Here is a tiny trained network, its code and every weight. The questions are about switching its units off for an input and a target symbol, where a switched-off unit gives its printed mean instead of its output.

import numpy as np


def w(rows, s, z=0):
    codes = np.array(rows[::2]) - 128.0
    scale = np.full(codes.shape[1], s)
    scale[-1] = z or s
    return codes * scale


def f(y):
    return np.maximum(y, 0)


def softmax(a):
    e = np.exp(a - a.max(-1, keepdims=True))
    return e / e.sum(-1, keepdims=True)


def log_softmax(a):
    a = a - a.max(-1, keepdims=True)
    return a - np.log(np.exp(a).sum(-1, keepdims=True))


def net(x, mask):
    ids = ['ΓΘΨαβδεζηλμπτφω'.index(c) for c in x.split()]
    T = len(ids)
    res = E[ids] + P[:T]
    u = 0
    for l in range(2):
        r = res
        for j in range(2):
            rows = slice(2 * j, 2 * j + 2)
            q, k, v = (r @ M[l][rows].T for M in (Q, K, V))
            z = softmax(np.where(np.tri(T) > 0, q @ k.T / 2**0.5, -1e9)) @ v
            o = O[l][rows]
            res = res + np.where(mask[u + j], z, o[:, -1]) @ o[:, :-1]
        u += 2
        y = f(res @ A[l][:, :-1].T + A[l][:, -1])
        res = res + np.where(mask[u : u + 4], y, B[l][:, -1]) @ B[l][:, :-1]
        u += 4
    return log_softmax(res[-1] @ U[:, :-1].T + U[:, -1])


Q, K, V, O, A, B = {}, {}, {}, {}, {}, {}
E = w([
[109,59,64,158,93,124,79,92,144],'Γ',
[164,125,121,177,156,202,199,157,105],'Θ',
[151,52,107,140,185,132,124,163,172],'Ψ',
[196,178,109,161,110,131,140,134,156],'α',
[115,182,103,116,141,151,79,180,63],'β',
[170,116,183,159,208,66,92,137,240],'δ',
[136,137,78,106,126,157,117,173,174],'ε',
[101,114,63,108,179,147,139,111,73],'ζ',
[113,166,156,92,187,205,161,203,104],'η',
[141,106,144,197,136,142,118,54,82],'λ',
[171,51,186,120,131,202,88,114,109],'μ',
[114,255,140,179,106,125,118,152,171],'π',
[162,203,88,112,175,53,96,116,183],'τ',
[86,165,100,152,125,89,77,82,157],'φ',
[59,124,90,160,118,177,182,74,167],'ω',
],0.018)
P = w([
[171,106,174,18,73,180,81,2,137],'0',
[154,125,78,189,167,151,99,137,139],'1',
[140,139,90,161,159,175,108,99,141],'2',
[123,113,119,182,142,74,128,155,103],'3',
[143,115,119,162,143,97,119,133,112],'4',
[116,126,122,146,147,123,129,116,113],'5',
[123,128,111,132,149,138,135,114,116],'6',
[164,128,125,140,134,149,127,107,145],'7',
[136,132,138,107,150,151,119,76,136],'8',
[99,146,119,100,165,160,122,81,115],'9',
[166,156,120,100,127,169,130,73,173],'10',
[162,151,115,79,132,173,141,63,163],'11',
[137,159,119,132,166,180,93,58,140],'12',
[154,156,117,126,177,173,90,74,155],'13',
],0.0071)
Q[0] = w([
[69,100,210,106,106,25,171,143,75],'0.h0',
[166,108,108,121,39,60,214,180,119],'0.h0',
[76,143,164,78,130,121,230,113,139],'0.h1',
[88,63,170,114,24,2,195,199,91],'0.h1',
],0.0087)
K[0] = w([
[134,91,63,207,118,157,106,198,146],'0.h0',
[91,112,109,190,180,145,69,165,110],'0.h0',
[147,131,126,148,137,104,62,131,102],'0.h1',
[112,189,115,249,199,143,45,147,91],'0.h1',
],0.011)
V[0] = w([
[76,135,209,105,246,81,75,45,52],'0.h0',
[223,168,57,133,55,63,205,40,103],'0.h0',
[106,160,180,155,179,146,190,33,147],'0.h1',
[189,152,153,149,233,102,218,130,87],'0.h1',
],0.012)
O[0] = w([
[78,112,161,115,170,74,103,84,31,141],'0.h0',
[221,67,143,115,101,48,149,108,108,197],'0.h0',
[53,156,132,114,172,133,254,140,152,251],'0.h1',
[188,107,169,167,229,153,148,114,155,64],'0.h1',
],0.0093,0.0034)
A[0] = w([
[103,36,87,76,169,124,84,182,166,130],'0.n0',
[83,9,158,95,141,141,112,146,182,4],'0.n1',
[164,160,111,108,144,149,147,188,58,86],'0.n2',
[93,38,129,212,72,175,159,76,115,48],'0.n3',
],0.012,0.0021)
B[0] = w([
[171,175,133,192,125,147,101,21,134,233],'0.n0',
[15,243,63,189,67,160,209,139,61,197],'0.n1',
[185,203,70,118,145,47,36,62,205,228],'0.n2',
[180,255,59,116,172,64,115,182,101,254],'0.n3',
],0.0062,0.0046)
Q[1] = w([
[64,34,175,188,85,116,129,255,142],'1.h0',
[117,44,160,131,192,149,145,253,68],'1.h0',
[136,181,144,90,125,148,134,47,131],'1.h1',
[109,112,137,118,146,143,119,168,105],'1.h1',
],0.012)
K[1] = w([
[154,99,27,238,194,116,136,246,99],'1.h0',
[116,97,85,158,203,62,79,255,156],'1.h0',
[132,117,182,78,101,142,144,92,104],'1.h1',
[135,110,103,162,101,100,138,133,155],'1.h1',
],0.012)
V[1] = w([
[198,118,65,116,133,128,139,168,79],'1.h0',
[125,96,93,70,145,138,103,163,176],'1.h0',
[103,31,8,135,170,137,125,98,160],'1.h1',
[143,135,136,207,121,164,175,47,115],'1.h1',
],0.017)
O[1] = w([
[111,63,79,131,205,128,82,221,97,65],'1.h0',
[94,134,88,205,163,69,129,107,127,55],'1.h0',
[74,88,20,45,138,155,111,2,103,80],'1.h1',
[76,58,130,206,66,180,166,102,76,254],'1.h1',
],0.0079,0.0062)
A[1] = w([
[174,203,157,114,136,158,143,55,112,6],'1.n0',
[39,46,211,114,147,112,57,126,255,41],'1.n1',
[155,95,135,152,99,147,42,133,135,78],'1.n2',
[145,119,140,48,176,199,88,134,241,102],'1.n3',
],0.0098,0.0024)
B[1] = w([
[103,2,71,117,209,78,51,236,127,254],'1.n0',
[21,109,47,129,121,174,101,156,57,135],'1.n1',
[117,105,159,140,178,146,86,126,94,155],'1.n2',
[126,194,145,164,104,109,179,66,150,151],'1.n3',
],0.0068,0.014)
U = w([
[106,155,73,183,15,108,53,94,134,39],'Γ',
[150,73,95,117,166,201,131,170,173,75],'Θ',
[125,107,139,187,116,238,121,43,157,151],'Ψ',
[213,79,124,149,43,130,130,112,212,255],'α',
[102,152,129,67,126,179,35,162,143,60],'β',
[30,101,203,166,161,140,86,93,178,151],'δ',
[156,104,104,102,55,254,25,80,229,234],'ε',
[108,104,135,62,181,190,96,29,120,120],'ζ',
[127,189,185,103,231,224,82,98,187,123],'η',
[140,119,198,152,127,58,142,65,33,130],'λ',
[95,139,193,123,73,205,92,149,56,129],'μ',
[91,147,170,149,33,159,86,188,165,98],'π',
[142,84,163,69,128,42,127,93,156,97],'τ',
[26,29,167,103,55,82,71,118,169,138],'φ',
[62,138,69,70,71,132,211,167,169,110],'ω',
],0.0043,0.0035)

Each question gives the input, a string of symbols that net reads in full, and the target symbol t.
The units are the heads (2 rows each of Q, K, V and O) and the neurons (one row each of A and B). Each row of codes is followed by its name. A weight is (code - 128) times the scale printed after its matrix; where a second scale follows, it is the last column's (O, A, B and U).
mask holds one flag per unit, layer by layer, with each layer's heads first. A switched-off unit (its flag False) gives its mean, the last column of its rows in O or B, instead of its output. The means were averaged over made-up inputs and are rounded, as every weight is.
A unit's drop is (log p(t) with every unit on - log p(t) with that unit switched off) / (log p(t) with every unit on - log p(t) with every unit switched off).
most important unit: the unit with the biggest drop
top k neurons: the k neurons with the biggest drops, biggest first
k most important neurons of layer l: the k neurons of layer l with the biggest drops, biggest first
heads that matter: for each layer, one digit per head in row order, 1 if its drop is at least 0.15 and else 0, layers parted by /
input α Θ ω α π η Θ η ω, target Θ: most important unit => 0.h0
input λ δ ε β μ λ π δ φ φ, target μ: heads that matter => 10 / 11
input π φ α, target α: heads that matter => 10 / 01
input Θ μ φ, target Ψ: heads that matter => 01 / 01
input π λ Θ, target α: top 2 neurons => [0.n2; 0.n3]
input β δ η, target η: top 2 neurons => [0.n2; 1.n3]
input τ α δ φ π φ τ π α Ψ ω λ, target λ: 2 most important neurons of layer 0 => [0.n3; 0.n2]
input β τ α Θ η Θ, target η: 2 most important neurons of layer 0 => [0.n2; 0.n1]
input ω β η, target ω: heads that matter => 01 / 00
input Ψ ζ η, target ε: 2 most important neurons of layer 0 => [0.n2; 0.n0]
input ε ε Ψ, target Γ: heads that matter => 01 / 10
input ζ δ η, target ζ: heads that matter => 10 / 01
input β Ψ ω η Γ Γ ζ Θ ε ω Θ δ η η, target η: heads that matter => 11 / 01
input ω Θ Ψ φ ω ω δ δ, target ω: heads that matter => 01 / 00
input α α δ φ β α φ η α Θ β Θ, target Θ: heads that matter => 10 / 10
input ω τ λ, target ω: most important unit => 0.h1
input Ψ ε φ Ψ δ α ε α, target ε: heads that matter => 01 / 11
input ε Γ ω Ψ β, target Γ: top 2 neurons => [0.n2; 1.n0]
input Γ Θ λ φ β, target β: top 2 neurons => [0.n3; 0.n2]
input ω ζ Θ α Θ ε ω Γ, target ω: 2 most important neurons of layer 0 => [0.n3; 0.n1]
input δ α β α η ε φ δ Ψ δ ζ, target φ: top neuron => [1.n0]
input δ α ζ ζ ω α, target φ: top 2 neurons => [1.n0; 0.n3]
input Γ α α δ ε β, target β: heads that matter => 01 / 11
input ω μ ω ε ω, target ω: 2 most important neurons of layer 0 => [0.n3; 0.n0]
input ε δ α ω β η Γ, target Γ: heads that matter => 10 / 10
